Below are the code and all the weights of a small trained network. Each question names an input and a class and asks about switching units off, where a switched-off unit gives its printed mean instead of its output.

import numpy as np


def w(rows, s, z=0):
    codes = np.array(rows[::2]) - 128.0
    scale = np.full(codes.shape[1], s)
    scale[-1] = z or s
    return codes * scale


def f(y):
    return y / 2 * (1 + np.tanh(0.7978845608 * (y + 0.044715 * y**3)))


def log_softmax(a):
    a = a - a.max(-1, keepdims=True)
    return a - np.log(np.exp(a).sum(-1, keepdims=True))


def net(x, mask):
    res = np.array(x, float).reshape(1, 7) / 4 @ E
    y = f(res @ A[0][:, :-1].T + A[0][:, -1])
    res = res + np.where(mask, y, B[0][:, -1]) @ B[0][:, :-1]
    return log_softmax(res[-1] @ U[:, :-1].T + U[:, -1])


A, B = {}, {}
E = w([
[227,86,166,45],'x0',
[167,102,215,218],'x1',
[159,252,175,112],'x2',
[130,128,125,130],'x3',
[128,127,129,128],'x4',
[128,128,127,128],'x5',
[131,128,125,130],'x6',
],0.012)
A[0] = w([
[153,152,154,94,17],'neuron 0',
[182,119,135,117,145],'neuron 1',
[41,181,36,136,245],'neuron 2',
[88,162,108,134,106],'neuron 3',
[130,103,139,140,95],'neuron 4',
[122,127,128,127,163],'neuron 5',
[163,119,77,19,123],'neuron 6',
[134,140,123,155,72],'neuron 7',
[102,79,88,105,185],'neuron 8',
[170,233,204,160,2],'neuron 9',
[102,139,152,252,107],'neuron 10',
[125,37,156,184,111],'neuron 11',
[120,215,128,71,90],'neuron 12',
[129,217,97,84,105],'neuron 13',
[119,72,65,117,203],'neuron 14',
[207,87,184,126,47],'neuron 15',
[89,88,112,178,121],'neuron 16',
[133,150,118,168,142],'neuron 17',
[167,147,156,152,30],'neuron 18',
],0.019,0.0053)
B[0] = w([
[201,77,157,103,155],'neuron 0',
[165,82,131,85,172],'neuron 1',
[175,32,79,221,251],'neuron 2',
[175,141,117,173,166],'neuron 3',
[133,135,105,115,140],'neuron 4',
[121,125,126,130,134],'neuron 5',
[65,164,222,58,219],'neuron 6',
[123,146,140,135,133],'neuron 7',
[79,65,167,114,194],'neuron 8',
[130,40,252,211,228],'neuron 9',
[39,238,160,98,215],'neuron 10',
[141,186,39,81,202],'neuron 11',
[193,195,72,99,194],'neuron 12',
[183,213,94,147,194],'neuron 13',
[62,51,169,114,206],'neuron 14',
[191,52,36,122,206],'neuron 15',
[60,71,99,124,183],'neuron 16',
[90,151,130,166,153],'neuron 17',
[145,77,152,144,156],'neuron 18',
],0.036,0.02)
U = w([
[185,19,113,148,252],'0',
[132,117,208,24,77],'1',
[79,200,70,96,76],'2',
[214,100,5,63,55],'3',
[242,157,56,174,212],'4',
[255,207,183,12,101],'5',
[114,173,218,162,90],'6',
],0.0079,0.0033)

Each question gives the input, the list of numbers given to net, and the class t.
The units are the neurons (one row each of A and B). Each row of codes is followed by its name. A weight is (code - 128) times the scale printed after its matrix; where a second scale follows, it is the last column's (A, B and U).
mask holds one flag per neuron, in row order. A switched-off neuron (its flag False) gives its mean, the last column of its row in B, instead of its output. The means were averaged over made-up inputs and are rounded, as every weight is.
A unit's drop is (log p(t) with every unit on - log p(t) with that unit switched off) / (log p(t) with every unit on - log p(t) with every unit switched off).
The circuit of an input: a set's keep is (log p(t) with only the set's units on - log p(t) with every unit switched off) / (log p(t) with every unit on - log p(t) with every unit switched off). Starting from the 12 units with the biggest drops (on a tie, the unit counted first), units are removed one at a time, each time the one whose removal leaves the highest keep (on an exact tie, the one counted first), for as long as the keep stays at least 0.8.
units of the circuit, in order: the units of the circuit, biggest drop first
top k neurons: the k neurons with the biggest drops, biggest first
drop of u: that unit's drop, to one decimal
input [-7,3,-3,4,5,4,-5], class 2: units of the circuit, in order	(neuron 10)
input [-4,1,5,6,-8,-4,-5], class 6: top 2 neurons	(neuron 9; neuron 15)
input [1,-6,-8,-5,1,2,-2], class 1: top 2 neurons	(neuron 6; neuron 15)
input [-5,1,-2,-5,5,-4,-2], class 2: units of the circuit, in order	(neuron 10; neuron 9)
input [5,0,5,7,4,3,1], class 5: top 2 neurons	(neuron 2; neuron 12)
input [7,0,-2,7,-4,-2,0], class 1: top 2 neurons	(neuron 6; neuron 2)
input [3,1,-7,4,7,-8,1], class 3: top 2 neurons	(neuron 11; neuron 9)
input [3,1,-5,1,-4,-8,-8], class 3: top 4 neurons	(neuron 9; neuron 11; neuron 10; neuron 2)
input [0,1,3,8,0,-2,-2], class 6: top 2 neurons	(neuron 2; neuron 15)
input [1,-8,1,7,7,8,7], class 5: top 3 neurons	(neuron 6; neuron 13; neuron 12)
input [0,8,-4,2,-2,7,2], class 2: top 2 neurons	(neuron 10; neuron 2)
input [1,-5,6,6,-5,-3,2], class 5: top 2 neurons	(neuron 6; neuron 15)
input [1,-8,0,1,-2,5,-3], class 1: top 4 neurons	(neuron 6; neuron 15; neuron 14; neuron 8)
input [-8,4,6,1,-7,-8,5], class 6: units of the circuit, in order	(neuron 10)
input [-4,-4,2,2,-5,-1,6], class 4: drop of neuron 1	0.0
input [8,-1,-3,3,-5,3,5], class 1: drop of neuron 2	0.2
input [8,0,-5,-5,-6,-2,-3], class 1: drop of neuron 2	0.6
